Here is a tiny trained network, its code and every weight. The questions are about switching its units off for an input and a class, where a switched-off unit gives its printed mean instead of its output.

import numpy as np


def w(rows, s, z=0):
    codes = np.array(rows[::2]) - 128.0
    scale = np.full(codes.shape[1], s)
    scale[-1] = z or s
    return codes * scale


def norm(h):
    return h / np.sqrt((h * h).mean(-1, keepdims=True) + 1e-5)


def f(y):
    return np.maximum(y, 0)


def log_softmax(a):
    a = a - a.max(-1, keepdims=True)
    return a - np.log(np.exp(a).sum(-1, keepdims=True))


def net(x, mask):
    res = np.array(x, float).reshape(1, 4) / 4 @ E
    u = 0
    for l in range(3):
        y = f(norm(res) @ A[l][:, :-1].T + A[l][:, -1])
        res = res + np.where(mask[u : u + 8], y, B[l][:, -1]) @ B[l][:, :-1]
        u += 8
    return log_softmax(norm(res)[-1] @ U[:, :-1].T + U[:, -1])


A, B = {}, {}
E = w([
[156,100,209,164,40],'x0',
[123,99,254,82,199],'x1',
[244,37,90,181,161],'x2',
[82,153,130,200,162],'x3',
],0.0077)
A[0] = w([
[97,118,144,96,130,127],'L0N0',
[42,111,138,72,132,3],'L0N1',
[131,144,74,118,125,102],'L0N2',
[175,129,98,9,90,136],'L0N3',
[138,139,126,82,169,143],'L0N4',
[121,179,114,172,177,185],'L0N5',
[132,153,106,118,88,62],'L0N6',
[49,115,164,104,122,69],'L0N7',
],0.015,0.0033)
B[0] = w([
[135,116,155,89,95,202],'L0N0',
[143,157,98,111,142,229],'L0N1',
[150,84,131,45,65,198],'L0N2',
[27,163,129,246,186,252],'L0N3',
[111,63,138,49,114,210],'L0N4',
[65,96,136,151,126,246],'L0N5',
[170,96,118,90,55,173],'L0N6',
[194,151,94,185,152,253],'L0N7',
],0.012,0.0048)
A[1] = w([
[82,254,161,76,69,142],'L1N0',
[172,79,146,153,155,10],'L1N1',
[126,155,175,215,71,156],'L1N2',
[178,131,160,74,185,66],'L1N3',
[132,147,185,134,170,4],'L1N4',
[167,112,213,158,81,152],'L1N5',
[122,67,148,192,160,96],'L1N6',
[180,83,85,105,146,55],'L1N7',
],0.012,0.002)
B[1] = w([
[246,110,73,176,217,234],'L1N0',
[171,157,70,132,156,182],'L1N1',
[112,54,150,125,138,255],'L1N2',
[136,149,184,49,65,178],'L1N3',
[86,144,181,54,147,179],'L1N4',
[131,19,133,182,112,230],'L1N5',
[134,218,130,113,187,230],'L1N6',
[166,168,124,127,176,169],'L1N7',
],0.012,0.0065)
A[2] = w([
[255,162,121,145,171,38],'L2N0',
[41,114,152,219,195,46],'L2N1',
[86,164,11,250,57,144],'L2N2',
[156,120,76,128,9,139],'L2N3',
[76,78,149,195,151,163],'L2N4',
[46,98,55,26,171,27],'L2N5',
[117,143,34,37,180,180],'L2N6',
[125,172,253,157,165,245],'L2N7',
],0.0098,0.0011)
B[2] = w([
[143,241,96,172,103,250],'L2N0',
[40,225,152,127,132,249],'L2N1',
[94,158,165,10,222,253],'L2N2',
[130,117,228,36,125,178],'L2N3',
[120,174,129,167,112,233],'L2N4',
[145,62,129,220,95,220],'L2N5',
[185,69,203,194,97,243],'L2N6',
[92,130,41,22,106,233],'L2N7',
],0.012,0.0059)
U = w([
[206,181,74,156,180,162],'0',
[141,83,134,7,154,158],'1',
[65,153,117,153,172,200],'2',
[124,46,134,191,141,171],'3',
[118,167,132,162,86,115],'4',
[133,123,87,126,92,3],'5',
[119,151,72,99,58,45],'6',
[127,130,77,123,60,13],'7',
],0.017,0.006)

Each question gives the input, the list of numbers given to net, and the class t.
The units are the neurons (one row each of A and B). Each row of codes is followed by its name. A weight is (code - 128) times the scale printed after its matrix; where a second scale follows, it is the last column's (A, B and U).
mask holds one flag per neuron, layer by layer. A switched-off neuron (its flag False) gives its mean, the last column of its row in B, instead of its output. The means were averaged over made-up inputs and are rounded, as every weight is.
A unit's drop is (log p(t) with every unit on - log p(t) with that unit switched off) / (log p(t) with every unit on - log p(t) with every unit switched off).
most important unit: the unit with the biggest drop
top k neurons: the k neurons with the biggest drops, biggest first
k most important neurons of layer l: the k neurons of layer l with the biggest drops, biggest first
input [-8,7,-1,0], class 3: 2 most important neurons of layer 0 -> L0N4, L0N5
input [3,6,6,0], class 0: top 3 neurons -> L1N1, L2N0, L1N2
input [-1,-7,-5,-5], class 1: most important unit -> L2N2
input [0,6,5,6], class 1: top 3 neurons -> L1N0, L0N3, L2N7
input [-5,2,-3,4], class 3: top 2 neurons -> L0N3, L0N4
input [5,-5,-6,-6], class 0: 2 most important neurons of layer 0 -> L0N5, L0N6
input [1,7,6,7], class 1: top 3 neurons -> L1N0, L2N7, L0N3
input [-7,-2,-5,-6], class 3: top 3 neurons -> L0N4, L0N2, L2N6
input [3,4,8,6], class 0: 2 most important neurons of layer 1 -> L1N1, L1N6
input [6,-3,-3,-5], class 3: top 2 neurons -> L1N2, L0N6
input [-1,2,-5,4], class 0: 2 most important neurons of layer 0 -> L0N3, L0N1
input [4,5,-8,5], class 0: top 2 neurons -> L1N0, L0N3
input [6,-5,-7,-8], class 2: 2 most important neurons of layer 0 -> L0N3, L0N2
input [-7,6,-2,5], class 3: top 4 neurons -> L2N5, L0N3, L0N5, L0N4
input [-2,3,-4,0], class 0: most important unit -> L0N1
input [-4,-4,3,0], class 1: 3 most important neurons of layer 1 -> L1N6, L1N0, L1N4
input [2,4,6,-3], class 0: top 2 neurons -> L1N1, L2N0
input [5,-1,-1,-2], class 3: top 3 neurons -> L1N2, L0N5, L1N5
input [-8,-6,3,3], class 3: 2 most important neurons of layer 2 -> L2N5, L2N6
input [0,-5,-4,-2], class 1: most important unit -> L0N6
input [0,7,-1,-8], class 2: 3 most important neurons of layer 0 -> L0N3, L0N2, L0N6
input [0,8,-1,8], class 1: 2 most important neurons of layer 2 -> L2N7, L2N0
input [-5,-4,6,-8], class 2: top 4 neurons -> L0N3, L1N0, L0N7, L2N2
input [-5,0,4,-6], class 2: top 2 neurons -> L0N3, L2N1
input [-5,6,-6,-4], class 0: top 2 neurons -> L1N0, L0N1
input [3,-5,4,5], class 1: 2 most important neurons of layer 0 -> L0N3, L0N7
